Below is a small trained network, with its code and all its weights. Each question gives an input and a target symbol and asks what happens when units are switched off, that is, made to give their printed mean instead of their output.

import numpy as np


def w(rows, s, z=0):
    codes = np.array(rows[::2]) - 128.0
    scale = np.full(codes.shape[1], s)
    scale[-1] = z or s
    return codes * scale


def norm(h):
    return h / np.sqrt((h * h).mean(-1, keepdims=True) + 1e-5)


def f(y):
    return np.maximum(y, 0)


def softmax(a):
    e = np.exp(a - a.max(-1, keepdims=True))
    return e / e.sum(-1, keepdims=True)


def log_softmax(a):
    a = a - a.max(-1, keepdims=True)
    return a - np.log(np.exp(a).sum(-1, keepdims=True))


def net(x, mask):
    ids = ['αγδεζθλμτφω'.index(c) for c in x.split()]
    T = len(ids)
    res = E[ids] + P[:T]
    q, k, v = (norm(res) @ M[0].T for M in (Q, K, V))
    z = softmax(np.where(np.tri(T) > 0, q @ k.T / 4**0.5, -1e9)) @ v
    res = res + np.where(mask[0], z, O[0][:, -1]) @ O[0][:, :-1]
    y = f(norm(res) @ A[0][:, :-1].T + A[0][:, -1])
    res = res + np.where(mask[1:9], y, B[0][:, -1]) @ B[0][:, :-1]
    return log_softmax(norm(res)[-1] @ U[:, :-1].T + U[:, -1])


Q, K, V, O, A, B = {}, {}, {}, {}, {}, {}
E = w([
[148,107,182,76,141,160],'α',
[184,177,136,104,181,57],'γ',
[151,2,65,199,189,218],'δ',
[136,37,120,117,167,91],'ε',
[148,164,221,182,177,164],'ζ',
[78,199,121,168,213,184],'θ',
[124,119,172,188,38,106],'λ',
[86,93,121,112,170,108],'μ',
[180,32,173,15,101,112],'τ',
[127,91,80,73,121,112],'φ',
[216,228,79,178,73,183],'ω',
],0.018)
P = w([
[53,193,173,207,178,164],'0',
[85,119,161,182,201,128],'1',
[115,125,153,194,178,140],'2',
[146,107,137,190,167,135],'3',
[150,76,87,159,151,132],'4',
[162,38,73,127,163,101],'5',
[175,42,74,155,173,88],'6',
[168,1,64,97,176,50],'7',
],0.0038)
Q[0] = w([
[164,165,66,101,89,189],'head 0',
[137,189,85,95,117,107],'head 0',
[253,30,52,98,205,165],'head 0',
[216,82,165,170,143,198],'head 0',
],0.0063)
K[0] = w([
[60,138,235,67,107,102],'head 0',
[91,255,130,70,120,95],'head 0',
[165,168,150,123,96,49],'head 0',
[139,134,97,185,102,103],'head 0',
],0.0084)
V[0] = w([
[50,62,126,116,126,248],'head 0',
[188,136,70,101,194,179],'head 0',
[132,79,165,173,84,189],'head 0',
[60,94,129,195,2,121],'head 0',
],0.0081)
O[0] = w([
[32,67,135,167,83,121,138],'head 0',
[76,129,142,106,60,234,160],'head 0',
[35,81,137,154,108,84,162],'head 0',
[40,1,71,169,83,7,3],'head 0',
],0.0088,0.0031)
A[0] = w([
[96,68,126,100,129,142,168],'neuron 0',
[140,91,134,175,109,13,255],'neuron 1',
[83,146,117,124,155,130,56],'neuron 2',
[58,175,21,93,165,165,165],'neuron 3',
[127,147,185,178,129,154,137],'neuron 4',
[127,23,140,129,152,186,91],'neuron 5',
[120,99,145,158,176,172,158],'neuron 6',
[115,203,106,253,110,143,196],'neuron 7',
],0.011,0.004)
B[0] = w([
[152,233,237,255,65,137,229],'neuron 0',
[210,7,126,29,224,163,222],'neuron 1',
[5,109,179,45,26,94,143],'neuron 2',
[186,45,132,69,88,94,194],'neuron 3',
[56,151,61,172,90,83,195],'neuron 4',
[54,161,61,225,129,140,255],'neuron 5',
[137,121,33,59,112,112,217],'neuron 6',
[170,69,145,70,159,14,220],'neuron 7',
],0.0065,0.0067)
U = w([
[57,146,125,41,166,160,107],'α',
[125,186,182,137,204,106,79],'γ',
[133,120,48,186,156,188,182],'δ',
[135,122,105,149,145,162,2],'ε',
[50,142,102,108,87,116,164],'ζ',
[154,55,122,87,155,71,210],'θ',
[125,128,250,116,82,127,29],'λ',
[70,171,149,114,123,219,150],'μ',
[153,105,130,119,53,165,74],'τ',
[192,169,70,128,73,95,29],'φ',
[198,167,123,71,193,175,209],'ω',
],0.011,0.0018)

Each question gives the input, a string of symbols that net reads in full, and the target symbol t.
The units are the heads (4 rows each of Q, K, V and O) and the neurons (one row each of A and B). Each row of codes is followed by its name. A weight is (code - 128) times the scale printed after its matrix; where a second scale follows, it is the last column's (O, A, B and U).
mask holds one flag per unit, heads first, then neurons. A switched-off unit (its flag False) gives its mean, the last column of its rows in O or B, instead of its output. The means were averaged over made-up inputs and are rounded, as every weight is.
A unit's drop is (log p(t) with every unit on - log p(t) with that unit switched off) / (log p(t) with every unit on - log p(t) with every unit switched off).
The circuit of an input: a set's keep is (log p(t) with only the set's units on - log p(t) with every unit switched off) / (log p(t) with every unit on - log p(t) with every unit switched off). Starting from all 9 units, units are removed one at a time, each time the one whose removal leaves the highest keep (on an exact tie, the one counted first), for as long as the keep stays at least 0.8.
circuit, biggest first: the units of the circuit, biggest drop first
most important unit: the unit with the biggest drop
k most important neurons: the k neurons with the biggest drops, biggest first
drop when u is switched off: that unit's drop, to one decimal
input ζ θ γ μ θ ε θ, target ω: circuit, biggest first	[head 0; neuron 3]
input ε γ α μ, target ω: most important neuron	[neuron 5]
input α θ ε γ τ λ, target θ: circuit, biggest first	[neuron 1; neuron 7]
input α ε ω θ ζ θ, target α: 2 most important neurons	[neuron 2; neuron 1]
input τ μ μ θ, target α: 4 most important neurons	[neuron 2; neuron 1; neuron 4; neuron 0]
input φ θ θ λ, target θ: circuit, biggest first	[neuron 7; neuron 0]
input τ α ε μ ω ε, target δ: circuit, biggest first	[neuron 5; neuron 7]
input α τ γ ε τ γ ζ, target ω: 4 most important neurons	[neuron 0; neuron 5; neuron 6; neuron 7]
input α α φ λ θ, target θ: circuit, biggest first	[neuron 7; neuron 3]
input μ α τ τ θ τ α φ, target τ: 2 most important neurons	[neuron 3; neuron 0]
input τ τ φ α μ, target ζ: circuit, biggest first	[neuron 2; neuron 1]
input φ λ φ δ ω ζ, target ζ: 2 most important neurons	[neuron 4; neuron 6]
input α α γ θ ε φ, target ω: drop when neuron 0 is switched off	0.0
input λ τ δ δ, target θ: drop when head 0 is switched off	1.9
input ω φ γ γ α ζ, target ω: drop when neuron 0 is switched off	0.3
input ε φ α, target μ: most important unit	neuron 1
input δ δ γ ε ε ε, target ω: drop when neuron 4 is switched off	0.2
